Below are the code and all the weights of a small trained network. Each question names an input and a class and asks about switching units off, where a switched-off unit gives its printed mean instead of its output.

import numpy as np


def w(rows, s, z=0):
    codes = np.array(rows[::2]) - 128.0
    scale = np.full(codes.shape[1], s)
    scale[-1] = z or s
    return codes * scale


def norm(h):
    return h / np.sqrt((h * h).mean(-1, keepdims=True) + 1e-5)


def f(y):
    return np.maximum(y, 0)


def log_softmax(a):
    a = a - a.max(-1, keepdims=True)
    return a - np.log(np.exp(a).sum(-1, keepdims=True))


def net(x, mask):
    res = np.array(x, float).reshape(1, 6) / 4 @ E
    u = 0
    for l in range(4):
        y = f(norm(res) @ A[l][:, :-1].T + A[l][:, -1])
        res = res + np.where(mask[u : u + 4], y, B[l][:, -1]) @ B[l][:, :-1]
        u += 4
    return log_softmax(norm(res)[-1] @ U[:, :-1].T + U[:, -1])


A, B = {}, {}
E = w([
[101,141,44,84,86,115,50],'x0',
[28,126,161,96,68,6,22],'x1',
[71,20,65,157,213,196,173],'x2',
[193,18,101,120,121,132,60],'x3',
[100,160,160,183,92,169,2],'x4',
[167,254,57,136,157,130,134],'x5',
],0.0064)
A[0] = w([
[64,150,222,116,52,159,3,55],'L0N0',
[54,54,50,68,29,135,148,123],'L0N1',
[56,122,91,82,52,123,144,2],'L0N2',
[85,112,233,75,141,146,109,70],'L0N3',
],0.0075,0.0026)
B[0] = w([
[119,185,98,185,115,8,109,253],'L0N0',
[135,202,154,67,140,86,56,208],'L0N1',
[102,219,137,177,133,254,85,160],'L0N2',
[205,155,121,76,161,69,80,173],'L0N3',
],0.0095,0.006)
A[1] = w([
[160,79,118,127,175,136,166,123],'L1N0',
[121,152,153,158,66,152,45,2],'L1N1',
[116,2,93,105,127,123,44,104],'L1N2',
[108,51,73,86,73,122,80,68],'L1N3',
],0.008,0.0027)
B[1] = w([
[90,66,170,132,134,221,33,217],'L1N0',
[86,108,143,132,198,115,56,230],'L1N1',
[200,218,254,45,78,75,202,252],'L1N2',
[188,150,246,115,51,29,145,195],'L1N3',
],0.0071,0.0034)
A[2] = w([
[178,113,130,140,118,217,128,89],'L2N0',
[182,84,121,178,168,254,138,84],'L2N1',
[112,157,140,139,28,103,87,43],'L2N2',
[168,144,154,28,108,29,165,251],'L2N3',
],0.009,0.0021)
B[2] = w([
[127,120,83,145,81,213,202,162],'L2N0',
[213,61,143,254,168,144,157,182],'L2N1',
[146,93,150,209,248,132,87,190],'L2N2',
[137,114,178,67,107,200,192,254],'L2N3',
],0.0095,0.01)
A[3] = w([
[122,45,57,121,153,241,207,2],'L3N0',
[239,230,75,51,105,165,112,134],'L3N1',
[1,153,99,79,135,206,159,82],'L3N2',
[184,137,129,165,99,115,108,17],'L3N3',
],0.0079,0.0026)
B[3] = w([
[121,145,119,188,161,124,83,252],'L3N0',
[127,82,114,130,137,223,130,249],'L3N1',
[104,116,11,105,86,108,109,175],'L3N2',
[67,113,145,169,102,130,115,160],'L3N3',
],0.012,0.0041)
U = w([
[191,82,102,197,133,204,193,180],'0',
[178,130,232,39,93,133,155,174],'1',
[29,124,18,112,125,93,190,2],'2',
[99,121,53,85,70,176,103,60],'3',
[113,190,125,155,114,39,4,194],'4',
],0.011,0.004)

Each question gives the input, the list of numbers given to net, and the class t.
The units are the neurons (one row each of A and B). Each row of codes is followed by its name. A weight is (code - 128) times the scale printed after its matrix; where a second scale follows, it is the last column's (A, B and U).
mask holds one flag per neuron, layer by layer. A switched-off neuron (its flag False) gives its mean, the last column of its row in B, instead of its output. The means were averaged over made-up inputs and are rounded, as every weight is.
A unit's drop is (log p(t) with every unit on - log p(t) with that unit switched off) / (log p(t) with every unit on - log p(t) with every unit switched off).
The circuit of an input: a set's keep is (log p(t) with only the set's units on - log p(t) with every unit switched off) / (log p(t) with every unit on - log p(t) with every unit switched off). Starting from the 12 units with the biggest drops (on a tie, the unit counted first), units are removed one at a time, each time the one whose removal leaves the highest keep (on an exact tie, the one counted first), for as long as the keep stays at least 0.8.
circuit, biggest first: the units of the circuit, biggest drop first
most important unit: the unit with the biggest drop
top k neurons: the k neurons with the biggest drops, biggest first
k most important neurons of layer l: the k neurons of layer l with the biggest drops, biggest first
drop of u: that unit's drop, to one decimal
input [8,0,2,-8,-4,5], class 3: most important unit : L3N1
input [-7,-4,-1,-2,8,-2], class 4: circuit, biggest first : (L2N3; L3N1)
input [-1,2,0,-8,-4,-4], class 2: circuit, biggest first : (L1N2; L2N1)
input [8,-4,2,6,1,2], class 1: circuit, biggest first : (L1N2; L1N3)
input [-1,4,-8,2,-6,7], class 0: top 3 neurons : (L3N1; L1N2; L0N1)
input [7,1,0,-4,-3,4], class 3: circuit, biggest first : (L3N1; L2N1)
input [-5,1,2,6,1,1], class 1: top 2 neurons : (L1N2; L0N2)
input [6,-2,4,1,7,-5], class 4: top 2 neurons : (L0N0; L0N1)
input [-5,2,-6,1,3,-8], class 4: top 2 neurons : (L0N0; L1N2)
input [3,2,6,-5,1,-4], class 4: 2 most important neurons of layer 0 : (L0N1; L0N2)
input [7,-4,-8,-2,-5,-3], class 0: 2 most important neurons of layer 1 : (L1N2; L1N3)
input [1,0,-1,4,-6,2], class 1: 2 most important neurons of layer 2 : (L2N3; L2N0)
input [-5,-3,-8,-3,2,7], class 0: top 4 neurons : (L3N1; L1N2; L0N1; L1N3)
input [5,1,5,7,3,-3], class 1: circuit, biggest first : (L1N2)
input [1,2,-8,-2,-4,4], class 0: top 3 neurons : (L3N1; L1N2; L0N1)
input [1,4,-3,2,-6,5], class 0: top 3 neurons : (L3N1; L1N2; L1N3)
input [1,3,-7,-7,-2,6], class 1: 2 most important neurons of layer 3 : (L3N0; L3N1)
input [-1,1,4,6,5,2], class 1: drop of L1N2 : 1.1
input [1,-5,-7,-2,4,-5], class 4: drop of L0N0 : 0.2
input [8,0,-2,-8,-7,0], class 3: drop of L1N3 : 0.0
input [3,3,6,-4,1,-4], class 4: most important unit : L0N2
